(in the rows, 128 means zero)
Each row of numbers stands for one object and depends on some of the facts below. Use the named rows to name the rest.

How the objects are related:
(1010)	Θ	(677); (1013)	Θ	(283); (1027)	Θ	(958); (1042)	Θ	(691); (1044)	Θ	(600)
(1051)	Θ	(635); (1067)	Θ	(1464); (1071)	Θ	(90); (1078)	Θ	(503); (1087)	Θ	(657)
(1094)	Θ	(1085); (1111)	Θ	(768); (1139)	Θ	(60); (1152)	Θ	(1283); (1156)	Θ	(459)
(1194)	Θ	(1222); (1204)	Θ	(1369); (1207)	Θ	(9); (1211)	Θ	(973); (1219)	Θ	(537)
(1220)	Θ	(511); (1223)	Θ	(1309); (125)	Θ	(1304); (1255)	Θ	(513); (1297)	Θ	(1387)
(1298)	Θ	(1301); (130)	Θ	(355); (1301)	Θ	(82); (1304)	Θ	(251); (1306)	Θ	(1418)
(1309)	Θ	(186); (1315)	Θ	(266); (1316)	Θ	(424); (1342)	Θ	(586); (1355)	Θ	(1298)
(1369)	Θ	(1044); (1371)	Θ	(125); (138)	Θ	(711); (1387)	Θ	(1223); (1427)	Θ	(1458)
(144)	Θ	(829); (1458)	Θ	(116); (1460)	Θ	(393); (1464)	Θ	(567); (1480)	Θ	(1027)
(1505)	Θ	(758); (1511)	Θ	(1505); (1533)	Θ	(219); (172)	Θ	(1219); (181)	Θ	(290)
(182)	Θ	(1207); (186)	Θ	(1071); (195)	Θ	(1126); (219)	Θ	(1293); (221)	Θ	(280)
(233)	Θ	(589); (240)	Θ	(1166); (249)	Θ	(1255); (251)	Θ	(939); (261)	Θ	(138)
(266)	Θ	(996); (267)	Θ	(99); (279)	Θ	(328); (280)	Θ	(195); (283)	Θ	(1342)
(290)	Θ	(261); (325)	Θ	(1427); (328)	Θ	(1156); (33)	Θ	(516); (335)	Θ	(1139)
(355)	Θ	(907); (363)	Θ	(1480); (364)	Θ	(1010); (368)	Θ	(1013); (393)	Θ	(1042)
(41)	Θ	(509); (424)	Θ	(1051); (435)	Θ	(1211); (441)	Θ	(1460); (459)	Θ	(563)
(470)	Θ	(703); (48)	Θ	(1511); (500)	Θ	(1067); (503)	Θ	(1152); (507)	Θ	(947)
(509)	Θ	(1256); (511)	Θ	(982); (513)	Θ	(1194); (516)	Θ	(130); (537)	Θ	(41)
(563)	Θ	(1058); (567)	Θ	(1371); (586)	Θ	(1306); (589)	Θ	(841); (60)	Θ	(851)
(600)	Θ	(1297); (603)	Θ	(1078); (611)	Θ	(632); (632)	Θ	(484); (635)	Θ	(181)
(657)	Θ	(1111); (677)	Θ	(603); (682)	Θ	(1204); (691)	Θ	(500); (692)	Θ	(797)
(711)	Θ	(611); (758)	Θ	(1533); (768)	Θ	(221); (797)	Θ	(267); (82)	Θ	(240)
(829)	Θ	(843); (841)	Θ	(692); (843)	Θ	(1355); (851)	Θ	(144); (9)	Θ	(1437)
(90)	Θ	(279); (906)	Θ	(33); (907)	Θ	(910); (910)	Θ	(435); (939)	Θ	(682)
(947)	Θ	(1315); (958)	Θ	(325); (971)	Θ	(335); (982)	Θ	(1094); (996)	Θ	(441)
(1010)	ε	reflam; (1013)	ε	gipus; (1027)	ε	reflam; (1042)	ε	tutuk; (1044)	ε	gipus
(1051)	ε	ralin; (1058)	ε	nune; (1067)	ε	ralin; (1071)	ε	tutuk; (1078)	ε	tuzes
(1085)	ε	tuzes; (1087)	ε	gipus; (1094)	ε	ralin; (1111)	ε	tutuk; (1126)	ε	reflam
(1139)	ε	tutuk; (1152)	ε	reflam; (1156)	ε	gipus; (116)	ε	ralin; (1166)	ε	ralin
(1194)	ε	ralin; (1201)	ε	tutuk; (1204)	ε	tutuk; (1207)	ε	tuzes; (1208)	ε	reflam
(1211)	ε	tutuk; (1219)	ε	tutuk; (1220)	ε	nune; (1222)	ε	reflam; (1223)	ε	nune
(125)	ε	tuzes; (1255)	ε	gipus; (1256)	ε	reflam; (1283)	ε	gipus; (1293)	ε	ralin
(1297)	ε	reflam; (1298)	ε	reflam; (130)	ε	tutuk; (1301)	ε	tutuk; (1304)	ε	reflam
(1306)	ε	tutuk; (1309)	ε	ralin; (1315)	ε	reflam; (1316)	ε	gipus; (1342)	ε	reflam
(1355)	ε	nune; (1369)	ε	gipus; (1371)	ε	reflam; (138)	ε	tutuk; (1387)	ε	tutuk
(1418)	ε	reflam; (1427)	ε	tutuk; (1437)	ε	ralin; (144)	ε	tutuk; (1458)	ε	ralin
(1460)	ε	tuzes; (1464)	ε	nune; (1480)	ε	tutuk; (1505)	ε	nune; (1511)	ε	reflam
(1521)	ε	gipus; (1533)	ε	tutuk; (172)	ε	reflam; (181)	ε	tuzes; (182)	ε	tutuk
(186)	ε	tutuk; (195)	ε	nune; (217)	ε	ralin; (219)	ε	nune; (221)	ε	reflam
(233)	ε	tutuk; (240)	ε	tuzes; (249)	ε	tutuk; (251)	ε	reflam; (261)	ε	ralin
(266)	ε	gipus; (267)	ε	reflam; (279)	ε	reflam; (280)	ε	tuzes; (283)	ε	tuzes
(290)	ε	tuzes; (325)	ε	tutuk; (328)	ε	reflam; (33)	ε	reflam; (335)	ε	nune
(355)	ε	tuzes; (363)	ε	gipus; (364)	ε	tutuk; (368)	ε	ralin; (393)	ε	tutuk
(41)	ε	reflam; (424)	ε	reflam; (435)	ε	tutuk; (441)	ε	gipus; (459)	ε	tuzes
(470)	ε	ralin; (48)	ε	nune; (484)	ε	nune; (500)	ε	nune; (503)	ε	ralin
(507)	ε	reflam; (509)	ε	reflam; (511)	ε	tuzes; (513)	ε	nune; (516)	ε	tutuk
(537)	ε	nune; (563)	ε	gipus; (567)	ε	ralin; (586)	ε	tutuk; (589)	ε	tuzes
(60)	ε	nune; (600)	ε	nune; (603)	ε	tuzes; (611)	ε	reflam; (632)	ε	tuzes
(635)	ε	ralin; (657)	ε	tutuk; (677)	ε	ralin; (682)	ε	tutuk; (691)	ε	gipus
(692)	ε	tuzes; (703)	ε	tuzes; (711)	ε	tutuk; (758)	ε	tutuk; (768)	ε	tuzes
(797)	ε	tutuk; (82)	ε	tutuk; (829)	ε	tuzes; (841)	ε	reflam; (843)	ε	tutuk
(851)	ε	reflam; (9)	ε	reflam; (90)	ε	tutuk; (906)	ε	reflam; (907)	ε	tutuk
(910)	ε	nune; (939)	ε	reflam; (947)	ε	tutuk; (958)	ε	tutuk; (971)	ε	tutuk
(973)	ε	tuzes; (982)	ε	tutuk; (99)	ε	tuzes; (996)	ε	gipus

Some rows with their names:
(1222): [106 114 107 118 124 122 180 118 104 113 110 175 117 119 111 164  88 103
 123 168 162 141 160 103 121 130 142]
(1306): [116 112 118 104 102 127 161  96 116 125 108 176 116 128 154 157  87  98
 121 146 163 153 147 116 100 118 136]
(1304): [110 142 117 102 144 123 119  89 105 112 170 200 117 115 108 145  90 119
 120 115 190 166 146 147  93 169 136]
(441): [160 150 109  98  84 123 100  88 124 117 108 183 126 115 124 150  89 108
 120 115 196 154 157  91 100 140 179]
(632): [119 113 105 138  84 138 118  96 106 109 106 175 116 139 109 158  90 101
 119 177 161 150 148 144 115 126 153]
(1139): [107 113 105 103  99 122 117  88 139 130 107 175 111 116 213 148  93  98
 138 116 161 145 146 102  93 126 134]
(1437): [108 120 112 117  94 148 137  92 103 109 108 173 127 137 119 162  88  98
 137 184 179 153 151  93 161 119 134]
(1301): [107 112 104 110 112 121 116  91 150 132 108 176 112 118 218 151  90  99
 141 122 159 143 146  98  93 132 134]
(459): [106 114 104 134  84 126 159  88 122 106 107 195 106 148 173 147  88 117
 146 142 165 148 146 172 163 119 163]
(910): [108 152 124  99 105 185 153  88 107 110 110 179 165 149 208 165  90 112
 121 113 161 141 145 102 118 118 168]
(233): [111 113 117 100  92 123 148  89 117 126 107 175 112 120 163 150  89 100
 122 126 160 157 147 114  94 118 136]
(125): [107 128 109 108  98 154 100  88 106 107 147 202 129 137 120 147  92 112
 125 118 202 198 150 201 102 176 134]
(363): [111 133 110  97  98 121 121  87 114 111 108 190 114 115 137 169  87  98
 117 117 167 164 146 107 120 121 144]
(435): [106 113 117  96  94 169 172  88 104 111 110 176 149 116 214 161  90 100
 119 112 159 144 147 136 102 117 150]
(1369): [130 114 114  97 148 122 101  88 113 108 108 223 120 118 111 152  91 100
 118 113 165 238 148  90  93 117 134]
(1511): [106 122 106 107 104 120 155  96 104 112 113 180 111 114 118 149  87 115
 125 134 161 141 159  98  96 132 144]
(251): [108 130 115 103 151 122 117  91 104 112 162 203 118 115 108 146  92 120
 116 117 178 173 146 128  93 156 135]
(1427): [117 113 117 101  96 125 153  92 116 126 107 176 115 123 156 153  88  99
 120 137 161 156 147 110  95 118 136]

Rows to name:
No name comes twice in this set of rows, the named rows included.
[133 113 114  97  85 122 130  88 121 128 107 176 116 118 158 147  87 108
 122 126 161 153 157  96  93 120 146] | (947)
[109 195 145  97  99 128 109  88 107 132 141 192 119 202 135 146  87 118
 149 112 209 165 146 141 102 182 134] | (1464)
[105 174 129 132  87 120 117  90 106 118 107 175 106 118 108 162 124  98
 131 177 165 158 145 101  95 118 134] | (261)
[117 114 127  97 144 120 115 111 111 120 108 216 113 132 118 146 100 138
 116 115 161 210 146  93  92 120 138] | (600)
[106 192 139  98  85 122 108  89 111 134 118 184 119 198 136 147  88 129
 151 112 204 153 145 112 100 177 139] | (500)
[106 119 115 110  84 120 158  89 109 105 109 195 105 115 159 146 107 123
 139 135 166 189 169  90 147 122 136] | (1309)
[109 113 105 109 112 123 128  93 141 131 108 176 113 122 201 152  89  99
 135 129 159 144 146 103  93 128 134] | (82)
[107 120 128  97 109 122 160 101 121 116 108 219 105 148 158 146  98 148
 117 113 160 184 146  91 102 121 153] | (1223)
[110 163 119 101 121 122 126  88 104 114 179 194 113 118 111 145  87 121
 138 113 212 151 146 171  95 188 135] | (1371)
[106 113 107 133  94 131 102  88 155 112 109 183 123 118 222 146  91  98
 152 120 164 141 147 104  94 161 140] | (829)

Now the same objects, written a new way:
Named rows:
(513): [139 102 149 109 121 142 143  96 113 143 106 130 121 110 129  87 125 115
 114 118 126 125 129 126 120 123 115 146 109 136 131 142 136 124 123  95
 166]
(99): [138 126 133 129 132 156 119 128 129  76 115 131 125 122 157 120 108 139
 158  92  96 126 119 125 125 134 129 138 148 113 122 116 104 115 125 110
 122]
(484): [179  96 169 118 150 144 129  51 109 172 150 102  80 124  95  76 118 148
 125 128 105 120 154 135 113 113 117 150 125 153 123 145 129 133 139 166
 172]
(958): [ 71 108 130 142 126 101 128 122 104 104 123 127 110 202 129 128  89 114
 153  92 159  86 137  92 110 161  82 109 114 127 106  32 157 137 166  98
 179]
(1027): [116 136 141 129 115 116 137 114  97  67 121 165 155 193  98 136 121  98
 138 102 132  97 149 105 137 169  79 100 116 174  76  59 124 149 152 110
 190]
(1293): [136 113 121 115 130 123 156 132 153  98 152 137 132 120 144 147 147 105
 167 128 157 118 151 141 104 123 117 151 120 153 125 135 136 106 130 107
 137]
(677): [138 108 164  91 169 132 139 128 154 120 160 128 166 103 178 141 171  64
 147 113 187 132 149 193  98 158 146 146 144 143 175 157  93  80 126  92
 135]
(758): [ 93 102 127 143 138 110 102 140 125 133 120 128 118 137 146 124 120 139
 119 128 148 114 139 121  99 140 118 136 135 112 147 106 143 127 134 116
 121]
(1219): [ 95 106 123 144 138 110 104 138 125 140 124 124 117 139 144 127 119 139
 118 130 147 117 134 119 101 136 118 133 134 108 144 110 141 128 135 121
 119]
(829): [115 166 101 128 136 130 168 114 142 124 107 105 134  86 140 165  70 191
 137 140  63 185   5 133 117 124 122 130 138 123  96 125  72  98 149 108
 153]
(130): [106  81 109 169 101 127  83  80 175 171 150 105 171 180 144 159 101 102
 104 132 151 144 145  78 156 114  82 151 123  51 165 147 143 143 116 124
  85]
(586): [ 93 103 127 144 137 110 102 142 126 136 120 127 118 137 146 124 119 139
 119 128 148 113 138 121  98 141 118 136 135 110 146 108 143 128 134 116
 121]
(509): [140 136 135 132 126 125 112 129 118 103 123 162 162 132 112 134 149 124
 104 138 120 127 149 130 128 146 113 124 135 155 114 134 110 140 122 131
 133]
(563): [128 101 193 115 109 125 166 166 131 147 137 146 120  99 117 126  97  97
 172 122 107 154 140 127 147 144 167 110 104 123 136 110 153 144  99 153
  97]
(507): [143 176  81 120 117 134  96 129 120  98 107 136 151 150 105 131 184 126
  83 140 132 109 134 142 154 128 134 104 140 159 120 147 121 139 156 124
 136]
(1051): [184 111 140 128 163 125 138  77 150 137 205  99  85 135 101 138 141 144
 177 144 133 116 174 150  99 107 121 154 138 170 114 143 131 115 149 193
 142]
(1087): [137  71 122 124  79 127 108 176 158  90  85 169  97  64 121 117 134 162
 148 158  67 135 160 124 103 124 153 157 124 151 141 146 186 140 138 125
  73]
(266): [132 138  83  94  91 141 106 133 151 113  95 106 108 132 107 128 162 108
 128 126 117 119 122 151 168 130 176  98 130 145 154 133 170 134 198 118
 114]

Which object is each row?
No name comes twice in this set of rows, the named rows included.
[138 145 176 136 139 152 165 162 108 113 140 138 120 110 155 119  88 128
 177  88 104 141 119 114 144 123 148 124 127  92 109 111 101 126  61 144
 105] | (459)
[122 158 108 129 135 137 155 117 138 114 111 110 131  96 142 155  80 178
 142 126  72 171  33 130 123 125 124 131 141 120 104 125  80 103 143 112
 144] | (240)
[108  89 154 107  92 120 147 118 132  87 115 138 115 167 104 133  92  85
 185  93 111 116 141 114 143 171 118 101 105 159 113  50 168 143 184 106
 164] | (363)
[150  73 134 135  85 161 123  39 161 170 132 115 173 150 131 120 108  77
 100 120 128 150 140  84 173 102  78 164  99  80 151 179 138 140 107  97
 134] | (910)
[170  84 167 119 131 131 111  87 148 150 162 105  82 126  82 120 112 141
 163 138  80 139 162 146 128 140 151 127 138 157 140 120 150 142 173 199
 119] | (1316)
[128 104 200 116 110 123 174 174 127 154 139 148 119  95 118 125  95  94
 175 121 111 155 141 127 151 142 171 108 100 120 134 107 153 146  86 159
  92] | (1156)

The same objects again, as new rows of numbers:
Known rows:
(393): [155 195 167  77  96  78 146  96  63 173 144 120 146 173]
(1458): [167 174 159  88 110  90 112 117 136 171 153 127 141 139]
(182): [172 183 162 105 125  94 135  97 116 165 146 112 141 134]
(509): [157 172 135 116 110  94 126 115 123 162 139 128 137 140]
(1152): [159 172 134 115 111  96 124 114 124 161 140 127 138 141]
(1298): [152 195 148 131 128  82 120 137 139 185  95  98 144 145]
(843): [170 206 174 123 147  85 129 133 132 195 102  82 154 138]
(1204): [163 139 177 106 163  73 114  81 104 143 128 131 138 113]
(325): [174 184 157 103 127  96 129  91 118 164 149 107 141 143]
(48): [152 185 170 113 115  94 117 116 125 146 153 114 131 145]
(1304): [137 159 145  98 148  73 157 109 138 144 123 147  92 119]
(1255): [162 186 154 116 116  78 112 104 118 176 157 118 117 135]
(1051): [180 196 151  96  97  58 118 101 153 146 160 126 150 124]
(692): [159 191 146  92 113  96 108 107 116 155 142 105 128 124]
(589): [158 190 146  92 113  96 109 109 116 156 142 105 127 123]
(829): [156 213 160 113 134  86 105 148 130 186  98  78 141 124]
(60): [149 202 178 127 130  87 113 140 137 167 122  91 140 147]
(703): [169 172 139  96 116 115 120 160 100 167 166 135 150 104]

Which object is each row?
No name comes twice in this set of rows, the named rows included.
[144 198 153  68  82  78 113 109  56 164 139 113 141 162] | (1460)
[168 145 188 122 112 103 106  69  97 163 130 120 153 112] | (1387)
[137 181 155  72 145  79 153 118 128 146 134 130  82 100] | (125)
[141 143 148 106 153  70 129 101 128 140 119 146 111 118] | (939)
[150 192 158  94  86  62 106 102  58 183 155 124 137 177] | (441)
[167 169 190 125  82 126 136  72 118 179 139 113 135 107] | (186)
[162 187 160 122  98  99 128 113 124 188 163 124 112 120] | (563)
[159 171 123 108 122 111 116  97 137 159 148 113 122 159] | (33)
[171 194 126 122  98  64 131 101 139 136 147 128 148 126] | (611)
[138 150 146 102 152  71 143 105 134 141 121 145 101 119] | (251)
[174 183 158 104 127  97 130  94 116 165 149 109 142 140] | (1427)
[179 176 139  94 146 125 120  83 132 164 169  97 124 162] | (516)
[165 171 158 119 116 107 129 163 113 150 180 142 157 124] | (484)
[169 197 139  98 106  82 117 118 119 144 154 117 141 106] | (632)
[150 178 139 103  91  80 113 100  88 163 131 123 149 171] | (1315)

